Below are the code and all the weights of a small trained network. Each question names an input and a class and asks about switching units off, where a switched-off unit gives its printed mean instead of its output.

import numpy as np


def w(rows, s, z=0):
    codes = np.array(rows[::2]) - 128.0
    scale = np.full(codes.shape[1], s)
    scale[-1] = z or s
    return codes * scale


def f(y):
    return np.maximum(y, 0)


def log_softmax(a):
    a = a - a.max(-1, keepdims=True)
    return a - np.log(np.exp(a).sum(-1, keepdims=True))


def net(x, mask):
    res = np.array(x, float).reshape(1, 2) / 4 @ E
    y = f(res @ A[0][:, :-1].T + A[0][:, -1])
    res = res + np.where(mask, y, B[0][:, -1]) @ B[0][:, :-1]
    return log_softmax(res[-1] @ U[:, :-1].T + U[:, -1])


A, B = {}, {}
E = w([
[45,68,184,78,185,199],'x0',
[188,84,75,56,253,144],'x1',
],0.017)
A[0] = w([
[112,123,194,174,119,171,237],'neuron 1',
[116,186,162,197,79,114,119],'neuron 2',
[106,140,159,97,164,204,199],'neuron 3',
[180,119,120,189,109,98,2],'neuron 4',
[155,200,106,182,103,63,125],'neuron 5',
[75,178,186,135,88,124,155],'neuron 6',
[96,96,171,66,220,224,194],'neuron 7',
[158,142,141,154,80,16,120],'neuron 8',
[115,52,172,9,168,222,139],'neuron 9',
[97,51,144,56,160,165,158],'neuron 10',
[52,152,226,194,78,123,54],'neuron 11',
[197,229,91,146,44,111,128],'neuron 12',
[202,140,36,48,252,114,215],'neuron 13',
[86,108,172,123,155,126,14],'neuron 14',
[117,87,152,69,158,82,100],'neuron 15',
],0.014,0.0048)
B[0] = w([
[137,115,134,84,93,183,174],'neuron 1',
[127,101,112,173,110,200,199],'neuron 2',
[108,210,100,123,170,121,185],'neuron 3',
[158,143,135,139,150,86,161],'neuron 4',
[191,126,122,145,152,166,198],'neuron 5',
[94,112,107,92,76,157,188],'neuron 6',
[133,202,220,171,202,140,240],'neuron 7',
[191,116,133,194,168,139,192],'neuron 8',
[125,163,249,179,207,119,239],'neuron 9',
[100,178,188,166,176,111,207],'neuron 10',
[93,125,106,65,56,109,214],'neuron 11',
[217,89,124,197,160,139,216],'neuron 12',
[52,165,103,44,64,34,254],'neuron 13',
[125,205,112,109,130,121,155],'neuron 14',
[90,153,119,162,155,126,163],'neuron 15',
],0.016,0.032)
U = w([
[44,168,133,13,72,142,254],'0',
[137,32,192,82,128,99,32],'1',
[190,122,142,230,235,184,117],'2',
[70,73,22,1,37,106,152],'3',
[228,124,84,96,160,42,108],'4',
[38,141,151,100,191,61,66],'5',
[147,28,116,132,8,195,150],'6',
],0.011,0.0054)

Each question gives the input, the list of numbers given to net, and the class t.
The units are the neurons (one row each of A and B). Each row of codes is followed by its name. A weight is (code - 128) times the scale printed after its matrix; where a second scale follows, it is the last column's (A, B and U).
mask holds one flag per neuron, in row order. A switched-off neuron (its flag False) gives its mean, the last column of its row in B, instead of its output. The means were averaged over made-up inputs and are rounded, as every weight is.
A unit's drop is (log p(t) with every unit on - log p(t) with that unit switched off) / (log p(t) with every unit on - log p(t) with every unit switched off).
unit that matters most: the unit with the biggest drop
top k neurons: the k neurons with the biggest drops, biggest first
drop of u: that unit's drop, to one decimal
input [-4,-7], class 6: unit that matters most => neuron 11
input [-5,-8], class 6: top 4 neurons => [neuron 11; neuron 7; neuron 9; neuron 6]
input [-3,-6], class 6: top 3 neurons => [neuron 7; neuron 9; neuron 11]
input [-7,6], class 4: top 3 neurons => [neuron 11; neuron 12; neuron 6]
input [2,-7], class 6: top 2 neurons => [neuron 13; neuron 2]
input [-3,8], class 5: top 3 neurons => [neuron 11; neuron 6; neuron 1]
input [-8,7], class 4: top 2 neurons => [neuron 12; neuron 11]
input [8,-5], class 0: top 4 neurons => [neuron 11; neuron 1; neuron 6; neuron 12]
input [-5,5], class 3: drop of neuron 7 => 0.2
input [8,8], class 5: drop of neuron 13 => 3.4
input [4,-8], class 3: drop of neuron 11 => 0.1
